Each row comes from the steps of one path. Every step used is in the known rows, and no mark comes twice. Write the path behind each row, first mark first.
Each row is shifted at random along 3 fixed directions that mean nothing.
Known rows
gonum, fufa, demor, sefed, fegug, nebus: [ -68  -35 -142  -38  169  -59 -159  284 -311  370  727  104 -107  -58
 -313 -100    7 -263   51 -109   21  -20  157 -187  243  -67  348    3
 -319   56   27  -24   41  122  -73   -1 -236 -130 -286  -27 -146 -131
  265  165  -24 -161 -201 -310  217   22  -97  221  249  -47  -76  104
  -98   65 -340  111   -3]
gudop, sefed, fegug, nebus, gonum: [  47  -87   76   22  -82  -52    9  -34  -11  100  -14 -302   39 -309
  145   -4   48 -209   26   67  140 -214  163   49   63  -98 -241  -15
  117  189   15  -13   19 -293   40  -54   93 -105  -38   72  135  -56
  -65  -34  -41 -138 -121   93  119  -48 -131   79   39 -366  -62  158
  -18  -77  -54  242 -187]
dape, sefel, gonum, demor, tomod, sefed, gudop: [ -62  147   44  -41 -251 -129 -191  -23  -89 -434 -276  136   45  384
   57  222   20  173 -327  -29 -404   -2 -296 -294  -88   12  -44   39
    7 -115  -15 -323  135   86   69 -238 -164   11   35 -131   49   27
   55  -49   38   55  243   -4  129  111  -26  -50 -211  289  294  -49
   30 -102 -172 -247  -94]
sefel, tomod, begapu, pufe, gudop, sefed, fegug, nebus: [  15  -25  -38  138  -84 -112   13 -173   23   -4 -143    1   -6 -181
   98   37  -27   40   26   52    8   46  129   36  -73  -69  -59   40
  161   31  118   46   14  -12  -61  -79  251  107  -34  -36  167  104
   81   86  -86  190 -192   11 -205 -243  110 -152  -86 -116  138  -71
   48 -150  167 -116  -56]
pufe, tomod, dape, sefel, gudop, sefed, fegug, nebus, gonum, fufa, demor: [  31  168 -136 -108   24   62   59  214   92  -26 -101  344 -107  239
 -124   52  -78  456 -124 -224   30  167 -125  -77 -224  -60  214   54
   98 -147   44 -165  -38  259  -58  306   58  -68  128 -373 -162  -14
  165  -89  166 -199  277 -209 -259 -228  241  -39 -154  494  -37 -175
 -233  -98  398 -209  369]
fegug, tomod, begapu, demor, dape, sefel: [-191  -55 -284  -30  303   12   50  182  -47   91  400  251 -205 -114
 -491 -277 -109  149  361  -44  267  200  -94 -143   20  -92  760   51
 -227   30  189  -56    0  182  -87  207 -223   38 -277 -189  -38  135
   -5  200 -183  241 -238 -396  -56  140   52  -13  309  200  -81  139
 -180  227  141 -228  -13]
demor, tomod, fegug, begapu, pufe, dape, sefel, gudop, sefed: [ -17  -40 -117  144  -12  -98  -51  -24  -13   57  113 -188  -70  -61
   43  203 -167  -77   -6  114   64   36   91   27  168   36  203  -56
 -122  -17  -27   19  -74  -11 -115  107  -82    2 -164   23  212  239
  215  192 -230  274 -263 -175 -150  141  -98 -179   72 -192   91  152
  163   71   -9  -35   54]
fufa, fegug, sefed, gudop, sefel, pufe, dape, tomod, begapu: [ -69  236   37  -78 -161    9   26 -188  111 -156 -409  340   57  170
  134  -52   58  581 -138  -82  -11   23 -188   87 -168   71 -278  -11
  286 -243   56  245   92    9    3    2  102  125  225 -285  -81   -9
 -124 -196  199  -17  706   22 -306   93 -118  124 -171  422   90 -229
 -128  -86  177 -246   97]
gonum, demor, dape, sefel, sefed: [ -62  127   30 -220  -48  -83  -86  149 -141  127  146  116  -12  159
  -81  -81   54   15 -183  -70 -234   99 -324 -116  -41  179   80  104
 -151 -185  -60 -362    8  114  -73  -55 -192 -102  165   -4 -144   68
  106  -61   53 -234   91  -92   85  -36   15  110   52  263  -13  -45
  -62   99 -125 -159 -101]
fufa, fegug, sefed, gudop, sefel, pufe, dape, tomod, begapu, demor: [ -43   47  -36   -7   -6   -2   23 -165   14 -136 -246  256   37   54
  164  -96   10  298    5  -67   -8  -28   48   81   16   38 -153   25
  135 -103  -10  236   14  -52  -39  -48   95  185  131  -79  -61  -38
  -56  -77  106  115  357   20 -167  148 -176  125  -54  135   97  -92
 -114 -138   21 -104  -33]
nebus, gonum, demor, tomod: [  -3 -116 -101  -25   40   -9 -157  139 -166   53  113 -172   47  172
 -306  102 -119 -278  -97   99 -179  -47  -95 -170   32  -11  138   -1
 -148  -45  -32 -385  -24  104   51 -106 -288 -151 -139  265   -4   11
   47  -14 -135  -71 -120 -112  238  178   82   37  129   69  -74  159
   95  139  -16  100    1]
pufe, tomod, begapu, fegug, nebus, gonum, fufa, sefed, gudop: [  77 -125 -158  124  206  151   76   78  -16  -33   52   15   -5   19
 -110   32 -144  -39   76  -60   75  103  288   80  -94  -80  113    1
   52   12   41   75 -103  105   22   76   90   59   92  -54  -74  -47
  156   90   39  -13 -149  -34 -142  -66  186   10   -5   10   -3   60
   21 -137  223   32  269]
nebus, gonum, fufa, fegug, begapu, pufe, tomod: [ -66 -127 -145   32   11  150  280   -5 -162  -75   49 -264   86 -182
  -91   35 -103 -359  140   92  -15  -59   53  333   45   80 -161  -46
  -51  -20  -45   84 -299  -89   39   57   33   -7   64  175  -45    3
  -67  -90  -12  -28 -344  126   66  131   59   99   21 -205   51  104
   55   39  213  251  -23]
nebus, gonum, fufa, sefed, gudop, sefel, pufe, demor, dape, tomod, fegug: [   9  242  119 -349  -92   79  123   99  314  -47 -203  311   94  387
 -181   45  107  434 -109  -70  -15  -10 -351  -70 -200   -9   82  -43
   55 -224  -17  -69  166  220  175  191 -111 -100  231  -95 -200  -99
 -129 -160  152 -327  480   -1  -28   18  288  -58 -168  594 -255 -341
 -124  113  308 -166  386]
gonum, demor, sefel, sefed, fegug, begapu, pufe: [-110    1   41 -135   32  -73 -103  216 -140  202  107  166  -57  237
 -118 -107   75   57   47  -25 -104  195 -405  -66 -142  116   55   50
  -64 -165  -15 -116  114  269  -95 -111 -109  -66  265  133 -154   51
   48  -97   53 -172  158 -155   23 -116 -100   44  107  370  -86 -157
  -40   96 -126 -210   86]
dape, tomod, fegug, sefed, gudop: [-116  243 -110   31  -42   66  127 -170   69 -180  199  162 -118  -98
 -158  -23 -109  201   37  -12  168   38  -81  -27   -7 -103  152   -1
  101  -25  201  111   64  -37   88  172  -38   67  101 -307   68   80
 -199   30 -155  198  249  -63 -112  275  -41   -7  -27  206   26  -10
  -26  138  258 -114  101]
dape, tomod, sefed, fegug, begapu, pufe, demor, sefel, gonum: [  50   76   -9  200 -204  -51   16 -352  -28 -291 -205 -149   65 -124
  269  229  -42   -5  -90   56  -93   33   73   52   70  -22 -238    3
  141   31   88  159  -20  -96   59 -145   37   71   55  -45  196   15
  -89   59 -115  140  122  256  -55  233  -84  -74 -143  -70  290    9
  240  -48  -44   29  -96]
gonum, fufa, sefed, gudop: [-128   75  -89 -187  240   86  221  309  -45  224  603   71  -28 -294
 -261 -183  116 -260  265 -176  163  -59  -21   34   74  -83  212  -14
 -232   38    7  119   81   53   19  106   49  -41   93 -116 -213  -94
  -84    7   46  -16 -159  -99   93 -102   59  175   61   11 -128  -32
  -75  127   45   55  106]
gudop, sefed, fegug, tomod, begapu: [  60   22  184  -87   55  120  489  -66  338  164  -92 -144  -34 -522
   59 -278  156   73  308   13  485   25 -179  384 -242    7 -248   18
  171   33   83  194  -14 -187  -27  269  359 -102  274 -248  -13   17
 -468 -214   58 -189  150  201 -195 -352  165   67  -11 -124 -208  -38
  -60  229  237   64   89]
fufa, sefed, gudop, sefel, gonum, demor, tomod, dape: [ 221   38  283   74  -19   42 -225 -181  191 -239 -377 -241  182  -27
  426  136  156  -43 -157  -56 -163 -180   91  -37   76   29 -476   44
   60   44 -154  166   91 -262  148 -239  271  143  -28   48  -44  -92
 -117 -136  119  -34  219  322   58 -111  -96   35 -223 -182  160   27
  231  -92 -247  123 -110]
gudop, sefel, sefed, fegug: [-114   84    9 -173   19 -222   46  297   86  133   85  194 -133   71
 -119 -134  114  260   75    1   37  -51  -53 -271  -77  -60  187  -32
  -66  -18   -8 -305  257   54   26   20   26 -157    1 -203  -93   35
   48  -16   35  178  149 -274   36 -157  -58 -100  -42  101 -166 -115
 -265   12  138 -271  -36]
dape, tomod, begapu, fegug, nebus, gonum, fufa, demor: [  -6   89 -195  166  199   30   69  -69  -16 -127  328   83  -63   -9
 -324  -75 -191   27  143  -22   55  -36  345 -117  207 -190  344  -23
 -127  121  219  -11  -12  -24  200  161 -175   97 -216  -13   32  -17
   68  363 -179  343 -251 -159   44  141  143  -17   62  -26   -8   99
  -99   -9   79   -6 -132]
begapu, pufe, dape, sefel, tomod, fegug, nebus, gonum, demor, sefed, gudop: [ 109   11 -136  124 -210  -35  -62 -207   14 -241 -333 -102   61   53
  449  311  -95 -224 -187  110 -242  122  -29  132  128  131 -324    8
  182  -88 -177 -122 -204  -86 -148 -235   28  207  237  240  310  125
   17 -134  -98  263 -167  211  -68  291  -83 -121 -155 -227  292 -125
  101 -203   18  143  -46]
tomod, begapu, fegug, sefed: [-198  -72 -209  109  566  157  355  202  188  319  545  286 -223 -136
 -620 -599 -119  129  556  -51  632  150   15  108  -41  -65  694  -36
 -153  -18  116   72  -54   71 -101  341   15  130   44 -238 -127   24
 -213  150 -200  388 -183 -384  -73 -129  237 -148  338   56 -402   59
 -203  197  391 -207  176]
gudop, sefel, tomod, begapu, demor: [  58  -67   26  114   32  -12  193 -122  189  -75 -231 -106  -73 -133
  126  -89  -24  -85   90  159  -95  -29  147   31  -30   42 -175   36
  -36   38   37 -165  -14 -117   40    3  265   13  -58   18   77   98
  -65   30   88  321 -243   97  -28 -242  111  -48  -87 -304   71   10
   53  -17   -8  -88 -213]
begapu, fegug, sefed, gudop, sefel, pufe: [  86 -383  213  171   55  145  320 -349  -86 -234 -179 -528  -47 -351
  513  -91  -43 -524  158  166  117 -108  232  510   86  106 -573   18
  154  180 -168  442 -238 -520  -88 -177  374  300  133  482  295   47
 -332 -191  -88  285 -314  486   26   99 -435   68    5 -898  183  280
  236 -137 -142  431 -261]
fufa, sefed, gudop, sefel, gonum, demor, dape, tomod: [  58  194  174 -171    1  -88 -186   69  163 -100  -84  185   91   89
   64   -9  241  355  -20 -240  -90 -204 -118 -295   25 -123   55  -33
  -88  -82  -52   37  325  -22  181  -94    2   58   13 -130 -139  -92
  -25  -35   89  -83  404  -94   95   -8  -57  -21 -129  284   -3 -165
 -126  -88  -39 -238   74]
nebus, gonum, demor, sefed, fegug, begapu: [ -20 -220   20   17   66  232  313   94  -98   83  197 -193  -24 -223
 -257 -224   43 -288  273   49  173    6 -303  290 -106   72   73  -49
 -157  -50  -33  -41 -202   86   19  186  -33 -127  187  198 -120    3
 -320 -129  -32 -182 -240    8  164   18  221   48  236  -30 -217   58
  -44  293  127  161  137]
fufa, demor, sefel, gudop, sefed: [ 118  -77  151   52  110  -26 -183  -38  -25  270  -66  -97   98   59
   39 -190   40  -84  -24  -72 -114 -165  147 -144  120   64  -62  -21
  -86  -25 -166   90   20 -204  -42 -103   50  -59 -364  148  107   63
   57  -36   58   27   47   29  204 -137 -203  -50   71 -177   38  186
   40  -30 -400  -25 -190]
sefed, fegug, nebus, gonum, demor, tomod, begapu, pufe, dape, sefel, gudop: [  68 -266  -58  251  -82  154  119  -55 -344 -117   74 -303  -35 -356
  223   66  -60 -548   44   99   83  -41  186  269   65   83 -126  -98
   -6  291  -36  100 -251  -76   -8   22   11   13   19  382  277   -6
 -146  119  -35   22 -571  197    9 -102  -71 -139   36 -373  223  128
  -55    5 -134  423 -178]
dape, sefel, pufe, tomod, begapu, fegug, nebus, gonum, fufa, sefed, gudop: [-135   14  -94  -91  -54  -21  197  131  -75 -309   22  260  -37  231
 -137   15   49  213   25 -106 -105  -35 -120  -72  -46  -45  271  -33
  -81  -66   52 -105   97  134   95   90  -62   69  144  -73  -14   74
   23  141   89  234  -52 -168  -75   31   96 -152 -132  248  152 -129
 -294 -130  109 -181   68]
fegug, tomod, sefed, gudop, sefel, demor: [-128 -210  -48  116  -68  120   56  -82  -47 -151  -82 -276  -88 -309
   88   34  -74 -254  150  -18   67  -19  175  103  -89 -104 -109   19
    3  270  121  145  -92  -83  -28  -49  217   30 -241  -43   35   63
 -204  -22   10  230 -225  180  -13   67  -65  157  101 -315  123  238
  230   68    2  169 -207]
gudop, sefel, tomod, begapu, demor, sefed, fegug, nebus, gonum, fufa: [ 158  -77  150   90 -166   26   79 -207  174 -199 -399  -95  -43    9
  251   97   44   53  -73  197 -187   32   35  110 -120   48 -347    5
  101   16   39  -53   -8   -2   88    4  191  -17    9   76   12  -24
  -39  -31  212  -55 -103  209  -62 -187  123   -6 -138 -154   40 -117
   53  -47 -107   13  -60]
gudop, sefed, fegug, begapu, pufe, demor: [ -41  -98  -56  -30   72 -137   61  131   -5  211  108  -93  -13 -195
   78  -79   34 -122  189   -6  233 -100   56  -17  133  -88    1   45
  -11   88   51   48  115 -163  -40  -36   82  -77   80   24  114  -36
   43   -5 -148    4  -40 -110   32  -88 -129  112  112 -263 -115  100
  -20  -44   10   33  -30]
nebus, gonum, demor, dape, tomod, fegug, sefed: [ -17   39  -31  -61 -113   19 -271  -74  -78 -100  -79  -25   96  367
 -155  128 -139   -6 -252   83 -258  -43 -129 -144   14   25  -12   25
   35  -93   12 -244  -80   18   87  -86 -297  -47  -70  134  -63  -46
   57  -83  -88 -241  153   27  145  301   26   62   72  205 -108   55
   85   53   45   71    0]
gudop, sefed, fegug, nebus, gonum, fufa, demor, tomod: [ 111  111  101 -161 -139 -186 -305   38  107  135 -166   50   47  199
   40  181   74  290 -239   -8  -20  -64  -37 -238  -13 -140 -140   25
  189  -31   72  -88  241  -30   52  -77 -105 -169 -111 -100    5 -167
  159  -91   77 -435  435  -89   21  -43  -88  151  -44  187 -131  -36
  -52 -110 -138   -2   74]
tomod, begapu, pufe, gudop, sefel, demor, dape: [  21   55  -58  118  138   10 -157  -39  233  114 -237  183   80  268
   -9 -118  -26   72  -39   92   -3  164   67 -168    0   76  114   20
   23  -39  -33  -86    7  -41  -40 -131  -44   73  -19  -47  103   78
  107   85  -35  337   37  -92   10 -120  188 -161  -65  -20  -75  -59
  123  -29  162 -240  -13]
gudop, sefed, fegug, nebus, gonum, fufa, demor, sefel, tomod: [ -52 -112   -2  -87   82 -117  107  272  -33  358  388    8  -96 -295
 -194 -158  109  -16  305 -134  237 -265   98  -52   59 -220  275  -80
 -189  179   48  -47  158   54  -21  212  -16 -152 -103   14  -82  -72
   67  148  -18 -185 -246 -253  123 -199  -11  -28  217  -71 -263   -5
 -292  -39  -36   19   51]
tomod, sefed, fegug, nebus, gonum, fufa: [ -83   20 -142  109  -30   58 -210   -6  -47  102  123  -15   -2   -1
 -139  119  -93 -134 -151   19  129   36  230  -75    2  -66   16  -46
  146  124   90  -65  -65   53  -34 -106  -79  -68 -144 -225  -62 -230
  -36    5    3 -114  106   72   41  143   61   44   90   43  -76   69
  130  -15  -42  208  -67]
demor, sefel, sefed, fegug, tomod, begapu: [  20  -21  247   17  -92  -56  -15 -121  -31   93 -116 -159   57 -121
  135  -42  138   60    8  170  -17  126 -214  139 -180  163 -203  -19
  188  -10  -88  193   42   24  -72  -52   52  -68   37   25   60  163
 -115  -90   31  -94  106  254 -107  -15 -214 -180  -28   14   48   14
   99  161 -201  -47    5]
dape, tomod, sefed, gudop, sefel, pufe: [-156  167 -133  -78   55  -27  300  110  177   13  288  232 -166 -224
 -347 -121   69  203  246 -184  223  -88  -26 -169   -1 -315  460  -79
 -199   70  182 -123  243  173   76  227 -100  -16   66 -307  -44   45
 -226  160  -95  435  108 -246   14  108  216 -128  -28  226 -135 -211
 -179  120  332 -256   89]
pufe, gudop, sefed, fegug, nebus, gonum, fufa, demor, dape, sefel, tomod: [ 134 -126  -68    5  -79   25   72  112 -199   82   36  -59  112 -163
  208   37   53 -193    3 -135 -188 -216  252   27   23  -41    6  -72
  -78   90  -98  -18  -83  -27  -87   68   57 -119  -33   99   54   45
  315  153   83  -78 -338  -32   85  -71   29   61   65 -242  -33  103
  -72 -242   96   -5   14]
gudop, sefel, sefed, fegug, nebus: [   5 -243   99  171  -80   31  345  -27  -96  -48    8 -466  -87 -557
  336 -153   84 -458  210  138   23 -200  304  273   51   76 -358  -39
  -91  284  -86  -12 -147 -359   26    4  389  -43    3  156   70  116
 -172   31  100  273 -604  211  127 -267 -152  -39  -12 -711   91  163
  -32  -15  -59  261 -438]
demor, sefel, gonum, fufa, fegug, tomod: [-169  -32  133  -16  -39 -107  -27   97 -303  131  248 -139    2 -125
 -104  -42   54 -114  108   34 -115 -122 -150   -7  -45   62  102 -128
 -212   17 -130   84   37  102  -82  -88 -196  -46 -179  165   18  190
  135  109  -68  -52 -230 -101  156  104 -355 -152   79   -7  189   49
   29   57 -207 -122  -39]
gudop, sefed, fegug, begapu, tomod: [ -76  -46   17 -110  125  -93  236  140  156  200  138  -40  -69 -361
  -59 -208  102   98  355  -35  429  -56  -84   86  -44 -156  118  -15
   -5   35   94  132   85  -92  -80  197  159  -94  148 -174   34  -18
 -114  -95  -78  -16   42 -159  -68 -139  -22   67   98 -128 -215    7
 -154   27  205  -60   94]
demor, tomod, dape, sefel, gudop: [   9  162  -85   22   43 -219 -395   73  -70   46  167  -13  -89  173
 -162  260 -122  137 -320   53  -86   95  -79 -375  173  -12  396   40
 -112  -46  -36 -267  143  131  -79  -11 -355  -39 -386  -99  169  166
  288  160 -260  223   97 -271  -64  206 -128 -192  -49  130  135  149
  127  125 -111 -158   10]

Which path is each row?
[ -33   61  -45   12  -69   67 -183    1   12   75    4  164   -4  121
 -110   48  -11  135 -180 -119   91   13  116  -89  -39  -30  137  -71
   85   49   30  -11  -51  108  -31   40  -99  -59 -174 -262 -110 -231
  -35   -5  112 -229  211   43   15   19  123  -67   52  229 -102  -36
  -37  -32  -75   69  -20] -> tomod, sefed, fegug, nebus, gonum, fufa, demor, dape, sefel, gudop
[  95 -159   78   66 -111  -98  -71  -61 -171   59  126 -429   57 -375
  236   90   27 -410    0   37  -32 -335  338   32  236 -129 -229   -6
  -71  321    9  -47  -15 -300   74  -71  -34  -85 -112  270  117  -67
   90  149 -107 -173 -376  133  202   11 -168  108   89 -538  -20  207
   14 -113 -233  364 -313] -> gudop, sefed, fegug, nebus, gonum, demor, dape, tomod
[  89   96   67   61   95   73  -11  -62  427   16 -427  281   28  293
  -24 -152   55  303  -28   74  153  263 -259  -76 -165   58   27   62
  136 -176  -32  -21  147   76   -2 -109   31  102  264 -136   61   -9
 -178 -153    0  110  364  -21  -19 -202  284 -179 -154  260 -128 -276
   98   90  176 -293  234] -> tomod, begapu, pufe, demor, sefed, gudop, sefel, gonum
[  35    7  -41  -74   51  -14  -42  108  -21  -45  100   -2   63  178
 -193   86  -37  -63  -74   31 -100  -46    0  -76  101  -20  104   26
  -71   29  -54 -163  -72   64   71  108 -142  -82 -179   19 -130 -118
   25  -35  -31  -91  -47   51  118   43  152  -25  -16   62 -123   44
  -56   89  -25  160   30] -> nebus, gonum, fufa, demor, tomod, dape, sefel, sefed, fegug
[ -71  119  -38 -210   40  -88 -109   66 -116   -4  120  158   45  156
  -54   67  -67   73 -117  -56 -192   16  149  -34   80   53   36   59
  -79  -24   10   53   -1   66    3  -23 -133   -5 -140  -26 -192  -75
  307  103   58 -202  -19  -16  -62   24  -76  228  -30   85   30   16
  -24  -43 -193  -19 -142] -> gonum, fufa, fegug, tomod, begapu, demor, dape, sefel, gudop, sefed
[ 244   13  385   50   32  304  310 -230  429 -209 -482 -121   67 -259
  351 -177  260  224  161 -113  217   -8 -176  388 -251  114 -457  -32
  141  -98 -110  390    6 -199  134   92  516  176  351  -45 -117  -55
 -510 -238  334 -177  231  330  -91 -376  144  -36 -178   42   28 -155
   44   21   43   -4  107] -> fufa, sefed, gudop, sefel, gonum, demor, tomod, begapu, fegug, nebus
[  42   53 -320  133   34 -113  -79  -37  -17   60  183  -11   -2  -39
   95  162 -163 -221   29   24  -64   55  235  -39  358  -35  126  -41
  -74  -35 -108 -124 -183  -84 -149 -108 -143  153  -55  149  212   99
  193  103 -254  389 -303 -142   39  372  -80 -117   30 -239  121  -60
  -11 -153  114  132  -32] -> begapu, pufe, dape, tomod, fegug, nebus, gonum, fufa, demor, sefed
[ -75  127  306 -148 -251   61  172 -236  101  -15 -148    8   20 -114
  186  -99  129  251  -38  -51   66   95 -255  175 -208  176 -113   49
   64  -68  -27  163 -134  -91   60  195  221  -59   85  -19  -49  119
 -158  -22  195 -273   43  146  -40 -130   82  -48  -72  141  147   23
   16   78   53  -65  -10] -> sefel, demor, dape, tomod, fegug, nebus, gonum, fufa, sefed
[  50    7   85  -76  120 -100 -166  -59  -13 -148  -74   51 -103  277
  109  138 -150  217 -157    9  117  176   -2  -73   25   61  108   92
  158  -61  -84   90   79   39  -90 -127 -102  201  -62  158  189   67
   94  -20 -284  127  252    8 -182  334 -305  -22   -1  -42  139  135
   95  -59  -94  -19   56] -> begapu, fegug, tomod, dape, sefel, pufe, demor, sefed, gudop
[ -45   -6  -45  217  -91  114 -529  -98 -161  -49   79 -102    9  292
  -77  203 -267 -233 -345  155  -41  -55  313 -209  113   27    5  -21
  104  145   13  -87  -77  -35   92 -197 -232   30 -237  105   72  -52
  187  127 -148  -85  -82  -17  178  334 -152   20  145  -69   22  228
  207  -30 -244  236 -136] -> tomod, fegug, nebus, gonum, demor, sefed, gudop
[  22   91   -8 -142  -55  -54 -196   82    4  107   -5  188   -7  399
   56  170  -33   30 -250  -26 -254   65    9 -150   46  -17 -134   55
  -29  -81   23   18   73  134  -78  -52  -75  -46 -102  -48  -93  -91
  237  -79  182 -139  286  -34  -77  -78  -61  238  -84  158  -10 -146
   96  -40 -210   12  156] -> gonum, fufa, demor, tomod, fegug, sefed, gudop, sefel, pufe, dape
[-100  -59 -117   72  321  137  111  194   30  156  256  297 -100  201
 -441 -345 -106  142  216  -61  260   78   86  -39  -50  -11  619  -74
 -182    8   53 -112  -51  197  -10  224 -203   99   10   46  -67   52
   78  320  -82  243 -281 -360    3 -100  271 -209  219  175 -250  -27
 -224    7  235 -218   55] -> tomod, begapu, fegug, nebus, gonum, demor, dape, sefel, pufe, gudop
[  36 -100  -72  288  147  -88 -284 -167 -199 -256  184 -335  166 -279
  304  117  -26 -312   56   25   19 -205  469  -21  427   50 -122   18
  -26  191  -24  326 -131 -397   68 -188  194  165 -302   -7  105 -102
   96  152 -179  247 -227  183  -24  205 -317   24   37 -540  317  401
  121 -157 -340  344 -359] -> fufa, sefed, fegug, begapu, tomod, dape, sefel
[  24  -82    6   33   84   51  -33   33 -150  192  273 -140   41 -113
    9   25   -3 -469   -3  -39 -179  -89  237   36  153   -3 -151   22
 -172  143  -39  118  -56   20  -56  -61   21  -35 -188  102  -77 -104
   91   30  103  -62 -237  210  149  -92  -42  186   53 -261   39   82
  193   11 -417  218  -99] -> gonum, fufa, demor, sefel, tomod, sefed, gudop
[   5  -42 -133  -30  114  136  198  145   35  -14  141  103  -28   71
 -255  -46   -1   28  174  -44  109   65 -204  130   33   -6  225  -21
 -126  -87  -17   -4 -160  151    7  278 -104  -29   55  -58 -165  -94
  -91  -97    7 -105  -59  -82   37   56  250  -18   69  152 -178  -83
 -157  124  203   66  281] -> nebus, gonum, fufa, demor, sefed, fegug, begapu, pufe, tomod, dape, sefel
[ -45 -140  173  -46 -118  -28   58   86 -168  264   -5  -96   51  -49
   15  -87  182  -75   68   58  -33 -126 -206   19 -130   44   71 -169
  -60    3 -149   56  106  104 -119  -30 -146 -128   37  303  176  246
   32   82   39   24  -96  -94   89   39 -225 -261   58   10    1  -70
  -53    5  -40 -126   94] -> demor, sefel, pufe, gudop, sefed, fegug, nebus, gonum
[ -35  148   85 -334  -70   22   90  172   95   46 -105  269   24  288
 -293 -108  111  355  -80  -42    0  113 -590  -50 -281   98  174    4
   48 -273  -54 -327   37  252   37  160 -212 -165  276  -69 -186  -36
 -196 -261   78 -399  395  -73   43    1  251  -76   -5  618 -252 -219
 -249  196  258 -200  241] -> nebus, gonum, demor, dape, sefel, sefed, fegug
[ -51   77   83 -220  -31  177  294   54  341  -61 -320  285   -6  223
 -214  -91  109  431  111  -13  143  131 -498  201 -332   31   -8  -47
   90 -211   -6   63   41  223   71  264   20  -33  308 -100 -244  -98
 -332 -283  243 -254  380   -3  -59 -115  325  -17 -101  527 -275 -315
 -137  169  384 -170  405] -> nebus, gonum, fufa, fegug, sefed, gudop, sefel, demor, tomod, begapu, pufe
[-147    6 -211  -45  106 -165  -18  250   32  193  200  434 -131   97
 -431 -112  -36  331  213 -140  123   40  -45 -251 -134 -243  596  -10
  -90  -40  189 -236  200  388  -53  113  -31   24  -23 -120  -85   33
  198  206 -138  144 -126 -492 -127 -267  319 -221  107  402 -194 -247
 -278  -92  394 -396  219] -> sefel, tomod, begapu, pufe, gudop, sefed, fegug, nebus, gonum, demor
[  -3   -4 -136  -17  157  -98 -178  245 -138  231  410  213  -84  156
 -116   21   -2  -54   42 -121 -100   24  139 -177  224  -74  263   26
 -281    0   17   31   41  204 -102   32 -121  -17 -217  -40 -176 -107
  396  143  -17    1 -108 -285   36  -66   -4  157  120  -26 -106  -68
  -37  -52 -155  -52  123] -> gonum, fufa, demor, sefed, fegug, begapu, pufe, gudop, sefel, tomod, dape
[ 106  -16   51   49  -90   94  -38 -167  -98 -145 -166 -214  118  -30
  341  231  -53 -317 -215  110 -226   40  214  259   76  207 -571   66
   60   40  -62  245  -88  -86   28 -218   77   47   68  152  -46  -90
   84  -55  114 -204  -31  386  -54   46 -120  331 -131 -276  200   54
  312   12 -323  290 -132] -> gonum, fufa, fegug, tomod, begapu, pufe, demor, sefed, gudop, sefel
[  87 -225 -119  233   26  134  181  -59 -162    2   90 -381  -18 -303
  242  108  -85 -619   56   60  -85  114   57  359  103  196 -279   43
 -181   52  -48  -75 -308   -3 -164  -35  113    0  208  220   19   43
  -98   24   14   54 -416  231  -39  -77   98  138  115 -346  152  123
  280  118 -218  312 -121] -> gonum, demor, tomod, sefed, fegug, begapu, pufe, dape, sefel
[  21   41   75  -93 -194 -145 -142  -25  -81  -60 -160  157   37  106
  113   38   97  288 -119  -18  -99  141  -62  -65 -134  -39    6   59
  211  -21   -1  -16   41   78   -9  -99   37   21  129   -3  -62    5
  114  -26    7 -134   97  -12  -70  -93    9 -127  -98  237  -38 -174
 -133 -122  177 -107  -16] -> sefel, sefed, fegug, nebus, gonum, demor, dape, tomod, begapu, pufe, gudop
